[[-0.18  0.09  0.04 -0.19 -0.20]
 [-0.20 -0.18 -0.04  0.18 -0.11]] out 0.18

[[ 0.135 -0.020 -0.014 -0.090]
 [-0.014 -0.181  0.058 -0.012]] out 0.135

[[ 0.842  1.096  0.394  2.019]
 [-1.399 -1.704 -0.272 -1.477]] out 2.019

[  0.875  14.319  14.805 -13.284   9.064   9.294] out 14.805

[ 0.02  0.16  0.09 -0.15] out 0.16

[[-0.060  0.058 -0.128  0.017  0.043 -0.081  0.011]
 [-0.090  0.117 -0.128  0.016  0.017 -0.049  0.001]
 [ 0.033 -0.049  0.159 -0.004 -0.093  0.181 -0.023]] out 0.181
---
[[-.02 -.60 -.10 -.19  .20]
 [ .73  .54 -.06 -.32  .20]
 [ .69 -.49 -.13 -.64  .53]] => -.13

[[ .17 -.42 -.03 -.58  .10 -.24]
 [ .35 -.36 -.42 -.30  .33 -.51]
 [ .37 -.24 -.52 -.20  .65  .21]] => -.20

[[ .30 -.08 -.18  .02  .27  .32 -.66]
 [-.62  .16  .15  .01 -.18 -.19  .11]
 [-.30  .02 -.10 -.02 -.38  .39 -.62]] => -.38

[[-.04  .31 -.15  .38 -.16]
 [-.70  .36  .34  .09  .33]
 [-.15  .61 -.22  .69 -.26]] => -.22

[[ .19  .35 -.04 -.26 -.28  .26]
 [ .47 -.19 -.19 -.72 -.02  .11]
 [-.15  .68  .05 -.65 -.33 -.42]] => -.65

[[ .41 -.59  .03  .34]
 [ .34 -.77 -.01  .22]
 [-.50  .53  .65 -.41]] => .53

[[-.33 -.51  .26  .38  .41 -.23]
 [-.14 -.63 -.05  .22  .59 -.01]
 [ .61 -.11 -.12 -.68  .10  .25]] => -.68

[[-.89 -.47  .37  .06  .04 -.07  .07]
 [-.56 -.18  .13 -.30 -.07  .12  .26]
 [-.56 -.28  .14 -.01 -.17  .33  .10]] => -.17

[[ .40  .54  .03  .15  .67  .33  .36]
 [-.29 -.21 -.22  .05 -.10  .29 -.45]
 [ .18  .06  .08 -.16  .11 -.19  .20]] => .11

[[-.19  .03  .11 -.02]
 [ .00  .00  .02  .00]
 [ .06 -.17 -.50 -.86]] => -.17
---
 .47 -.61 -.11 -.21  .21  .27
 .09  .04  .10  .36  .12  .08
-.76  .48 -.26 -.85 -.60 -.53
| .12

 .23  .21 -.48 -.55  .38
-.59 -.39 -.32  .18 -.70
-.43 -.27 -.35  .00 -.50
| .18

 .25  .45  .79  .64
-.39  .40 -.42  .23
-.49 -.14  .24 -.76
| -.42

 .13 -.17  .56  .05 -.06 -.50  .13
 .75 -.20  .58 -.58 -.58 -.57  .30
 .69  .08  .32 -.88 -.57 -.02  .58
| -.57

-.68 -.61 -.46  .78  .78 -.43 -.42
 .28  .12  .26 -.30 -.13  .24  .23
 .24  .03  .11 -.20 -.09  .37  .43
| .24

-.12  .16 -.08 -.11  .02
 .00 -.67 -.08 -.39 -.34
-.44 -.26 -.18  .01 -.09
| -.39
---
[[-.26, .10, .02, .15, .13, .07],
 [-.33, -.04, .02, .76, .47, .19],
 [.75, -.67, -.34, -.24, -.70, .08]] -> .10

[[-.59, -.79, .70, -.05],
 [-.23, -.35, .35, -.73],
 [-.39, .54, .47, .21]] -> -.79

[[.19, .51, .06, .48, -.42, .33, -.28],
 [.56, -.33, .44, -.50, -.12, -.25, .18],
 [-.37, .05, .01, -.40, .67, .51, -.06]] -> .51

[[.67, -.07, .26, -.30, .34, .20, .85],
 [-.06, .18, -.11, -.01, -.67, -.84, .02],
 [.21, .22, -.19, .17, -.33, .17, .01]] -> -.07

[[.17, -.21, -.14, .21, -.76, -.09, -.11],
 [-.12, .70, -.09, .70, -.51, .54, -.37],
 [.14, -.77, .04, -.61, .51, .45, .41]] -> -.21

[[-.74, .04, .90, .17, .03, .22],
 [.23, .11, -.01, -.29, .27, -.27],
 [.44, -.18, -.02, -.16, -.21, -.13]] -> .04

[[-.31, .00, -.11, .01, .24, .63],
 [.05, .27, .08, -.53, -.06, .58],
 [-.60, -.36, .81, .75, -.51, .89]] -> .00

[[-.17, -.04, .02, -.11],
 [-.14, .02, -.04, .70],
 [-.20, -.09, .04, -.15]] -> -.04
